Below are the code and all the weights of a small trained network. Each question names an input and a class and asks about switching units off, where a switched-off unit gives its printed mean instead of its output.

import numpy as np


def w(rows, s, z=0):
    codes = np.array(rows[::2]) - 128.0
    scale = np.full(codes.shape[1], s)
    scale[-1] = z or s
    return codes * scale


def f(y):
    return y / 2 * (1 + np.tanh(0.7978845608 * (y + 0.044715 * y**3)))


def log_softmax(a):
    a = a - a.max(-1, keepdims=True)
    return a - np.log(np.exp(a).sum(-1, keepdims=True))


def net(x, mask):
    res = np.array(x, float).reshape(1, 8) / 4 @ E
    y = f(res @ A[0][:, :-1].T + A[0][:, -1])
    res = res + np.where(mask, y, B[0][:, -1]) @ B[0][:, :-1]
    return log_softmax(res[-1] @ U[:, :-1].T + U[:, -1])


A, B = {}, {}
E = w([
[149,152,86,190,146],'x0',
[135,81,100,25,125],'x1',
[49,111,177,137,109],'x2',
[102,202,156,207,35],'x3',
[146,229,128,1,118],'x4',
[96,113,138,101,136],'x5',
[40,219,56,158,99],'x6',
[199,91,200,118,91],'x7',
],0.0079)
A[0] = w([
[226,105,127,142,159,254],'n1',
[175,69,117,59,119,212],'n2',
[206,134,160,202,151,213],'n3',
[209,128,72,177,181,187],'n4',
[176,94,121,156,105,83],'n5',
[176,160,245,163,115,172],'n6',
[171,76,162,85,140,120],'n7',
[77,97,48,151,126,211],'n8',
[160,195,136,20,98,193],'n9',
[202,134,118,125,211,168],'n10',
[100,122,158,210,118,205],'n11',
[144,68,202,110,167,155],'n12',
[35,216,119,194,46,175],'n13',
[106,137,140,40,79,209],'n14',
[180,197,130,99,102,201],'n15',
[116,172,178,178,109,208],'n16',
[85,153,44,150,136,202],'n17',
[184,125,123,175,186,129],'n18',
[67,66,70,160,54,220],'n19',
[196,71,190,37,189,191],'n20',
[207,164,108,103,177,219],'n21',
],0.012,0.0049)
B[0] = w([
[20,53,131,137,107,200],'n1',
[91,13,154,74,204,206],'n2',
[33,113,96,177,47,186],'n3',
[33,150,77,183,109,185],'n4',
[61,96,114,112,87,143],'n5',
[204,14,135,126,59,179],'n6',
[138,46,165,168,157,184],'n7',
[136,216,153,165,176,186],'n8',
[255,12,73,34,129,212],'n9',
[51,43,76,160,151,184],'n10',
[200,190,185,229,71,195],'n11',
[144,72,200,182,112,188],'n12',
[221,214,157,166,174,252],'n13',
[243,84,101,90,215,187],'n14',
[117,108,23,49,99,175],'n15',
[194,175,122,167,55,183],'n16',
[164,216,116,174,227,200],'n17',
[21,126,53,183,77,161],'n18',
[158,214,142,161,166,189],'n19',
[64,64,200,143,225,247],'n20',
[46,67,39,73,124,190],'n21',
],0.009,0.015)
U = w([
[159,138,149,176,51,161],'0',
[54,126,37,148,123,2],'1',
[194,131,34,22,138,131],'2',
[125,83,252,107,246,22],'3',
[153,231,123,183,197,190],'4',
],0.011,0.0042)

Each question gives the input, the list of numbers given to net, and the class t.
The units are the neurons (one row each of A and B). Each row of codes is followed by its name. A weight is (code - 128) times the scale printed after its matrix; where a second scale follows, it is the last column's (A, B and U).
mask holds one flag per neuron, in row order. A switched-off neuron (its flag False) gives its mean, the last column of its row in B, instead of its output. The means were averaged over made-up inputs and are rounded, as every weight is.
A unit's drop is (log p(t) with every unit on - log p(t) with that unit switched off) / (log p(t) with every unit on - log p(t) with every unit switched off).
The circuit of an input: a set's keep is (log p(t) with only the set's units on - log p(t) with every unit switched off) / (log p(t) with every unit on - log p(t) with every unit switched off). Starting from the 12 units with the biggest drops (on a tie, the unit counted first), units are removed one at a time, each time the one whose removal leaves the highest keep (on an exact tie, the one counted first), for as long as the keep stays at least 0.8.
units of the circuit, in order: the units of the circuit, biggest drop first
k most important neurons: the k neurons with the biggest drops, biggest first
drop of u: that unit's drop, to one decimal
input [-1,-1,-2,3,-3,3,-4,7], class 0: units of the circuit, in order : [n3; n6]
input [-3,0,-1,3,5,-7,8,1], class 2: units of the circuit, in order : [n9]
input [8,-2,0,-7,-3,2,0,-7], class 1: 4 most important neurons : [n13; n18; n4; n10]
input [-2,-2,0,-7,7,4,0,-3], class 2: 2 most important neurons : [n9; n21]
input [1,-1,-6,-3,8,-6,-2,7], class 2: 3 most important neurons : [n9; n15; n21]
input [4,3,-6,-5,-8,4,-2,7], class 1: 3 most important neurons : [n18; n4; n3]
input [-7,-2,-1,2,-6,-1,-3,8], class 0: 4 most important neurons : [n3; n6; n11; n14]
input [3,-1,8,-4,7,-7,4,-4], class 2: 2 most important neurons : [n9; n11]
input [-2,6,-3,-2,0,1,6,6], class 2: 2 most important neurons : [n9; n12]
input [4,-2,-2,-2,-1,1,-6,-8], class 1: drop of n13 : 0.0
input [6,6,-2,-6,0,1,0,-6], class 1: drop of n13 : 0.3
input [5,-7,-4,0,-8,7,1,3], class 0: drop of n11 : 0.5
